Each row has a name. After each piece below comes the name of the row it's from, unless a question asks for something else. Each question is about the rows just above it. Places in a row count from 0.

[-18   6   9  -3 -34  -8 -29  19  28   6   4 -16  -6   6 -18  -6  -8   2
 -13 -15  32 -25 -19   0  -4  44  -8 -30   2 -18 -28 -22  -5 -47 -33   6
  -1 -19 -18  29 -24   0  -9   9  -3  26  21] : (85)
[ 24 -27 -10   2  16  11 -28   2  31  -3 -13 -28  -9   0  24   4   6 -24
  15   8  24 -12 -23  -3 -12  33  25 -30   4 -10 -29  15 -24 -54 -33  20
   0  -8  24   9 -29   5  17  -9   0  26  16] : (107)
[-23  35  23   7 -36  -9  -6  26   0 -25   3 -26   2  22 -23   4 -12  15
 -20 -22 -14  -7  -6  20   8  42  -6 -30 -14 -17 -15 -20  13   0 -33 -11
  12 -18 -23  45  -7   4 -25  16  -2  26   8] : (24)
[  0  19  39  12 -15   2   9  24  11 -30  -8 -41  -4  20 -29   9 -11  -1
  -6 -16 -11  -4 -17  19   1  51  -5 -30 -13 -18 -26 -19  -3 -25 -33   2
  14 -19   0  43 -22   9 -17   8  -1  26  13] : (108)
Row and place of [-36] in the named rows:	(24), 4
Row and place of [14] in the named rows:	(108), 36
Row and place of [1] in the named rows:	(108), 24
The row with [-23  35  23   7 -36  -9  -6  26   0 -25   3 -26   2  22 -23   4 -12  15
 -20 -22 -14  -7  -6  20   8  42  -6 -30 -14 -17 -15 -20  13   0 -33 -11
  12 -18 -23  45  -7   4 -25  16  -2  26   8] is	(24)
Where in the named rows is [32]?	(85), 20
Where in the named rows is [-54]?	(107), 33
Where in the named rows is [21]?	(85), 46

[  0  30   0   0 -17   6  15   7] : (139)
[ -2 -55  -1 -13  -1   6  -8  35] : (76)
[  1 -12  -3  -1   2 -16 -25   0] : (43)
[-12 -18 -13  -7  24 -21 -26   9] : (19)
Row and place of [-55] in the named rows:	(76), 1
Where in the named rows is [-17]?	(139), 4
[7] is at row and place	(139), 7
[1] is at row and place	(43), 0
[-16] is at row and place	(43), 5
[-26] is at row and place	(19), 6

[  1   4 -11  -1   1  -1   1   3   2  -5  -6  -9  -2   0   5 -38 -11  -3
   3  12   5  -6   8  12   3   6   1  49   0   3   7  -7 -11  -4  -1  -1
   1   6  -6  -9  -2] -> (95)
[  3   5 -14  -4   2   2  -1  -2   6  -9  -4 -10 -10  -1   9  18  -4   0
   7  14   6  -9   4  12   3   0  -4  63  10  -4  12  -9 -14  -2  -1  -6
   6   4  -6  -5  -1] -> (51)
[  2   4 -20   0   0   4  -4  -1   0  -7  -3  -5 -12   3  11   5  -4  -2
   4  12   9  -9   0  12   3  -2   4  56  10  -5   7  -9 -12  -5  -3  -8
   4   0  -2  -2  -1] -> (97)
which: [  3   5 -14  -4   2   2  -1  -2   6  -9  -4 -10 -10  -1   9  18  -4   0
   7  14   6  -9   4  12   3   0  -4  63  10  -4  12  -9 -14  -2  -1  -6
   6   4  -6  -5  -1]	(51)
Where in the named rows is [18]?	(51), 15

[4 2 2 2 1 2] : (48)
[ 4  2  5  2 19 31] : (36)
[4 1 2 5 1 5] : (69)
which: [4 1 2 5 1 5]	(69)
[19] is at row and place	(36), 4
which: [ 4  2  5  2 19 31]	(36)
Where in the named rows is [31]?	(36), 5

[ -9   9   8  10  -8   6  -7  -9   4  -7  -7  -8   1   4  -8   5   7 -10
  -9   3   4  -9   8  -8  -7   8  -8  -4  -6   3] = (4)
[-22 -20  15  19 -19  12 -18 -19  10 -17 -17 -17   8  12 -19  12  14 -24
 -22   9  11 -22  16 -21 -17  15 -20 -11 -13 -10] = (99)
[ 45  37 -19 -24  38 -22  35  34 -21  30  35  31 -25 -29  38 -25 -23  44
  40 -20 -23  42 -26  44  34 -23  40  22  24 -14] = (104)
[ -1  -2  -6 -12   1  -2  -1   0  -1  -2   0   0   8   4   0  -1  -4  -2
  -2   3   2  -1  -7  -1   0  -5  -1   1   1   3] = (86)
[ 10   8 -21 -37  12  -9   9  12  -8   7  10  10  12   3  10  -6 -16   9
   9   0   0  12 -24  11  10 -19   9   8   8   2] = (131)
[ -9  -8   8  10  -8   6  -7  -9   4  -7  -7  -8   1   4  -8   5   7 -10
  -9   3   4  -9   8  -8  -7   8  -8  -4  -6  -3] = (123)
Row and place of [24] in the named rows:	(104), 28
Where in the named rows is [16]?	(99), 22
[-5] is at row and place	(86), 25
which: [ 10   8 -21 -37  12  -9   9  12  -8   7  10  10  12   3  10  -6 -16   9
   9   0   0  12 -24  11  10 -19   9   8   8   2]	(131)

[-21 -25   3  45  17 -30   4  -7   4   8  46  40   7   4   9  17  16 -30
 -21 -30  -1   8 -26  36  21 -11  39  13 -12 -30] -> (67)
[-21 -26   3  46  17 -31   3  -7   2   7  46  41   8   2   8  17  17 -31
 -21 -31  -2   7 -26  37  22 -12  41  12 -12 -31] -> (20)
[-18 -22   2  39  15 -26   2  -6   2   6  39  35   6   2   6  14  15 -26
 -18 -27  -1   7 -21  31  19 -10  35  11 -10 -26] -> (146)
[-19 -23   3  41  16 -28   3  -6   3   7  42  37   7   3   8  16  15 -28
 -19 -28  -1   7 -23  33  20 -10  37  12 -11 -28] -> (93)
[ 38  44  10 -42  -8  50  10  21  10   4 -42 -36   4  10   3  -8  -7  50
  38  50  16   4  44 -31 -13  27 -36  -2  27  50] -> (110)
Where in the named rows is [-13]?	(110), 24
which: [-18 -22   2  39  15 -26   2  -6   2   6  39  35   6   2   6  14  15 -26
 -18 -27  -1   7 -21  31  19 -10  35  11 -10 -26]	(146)

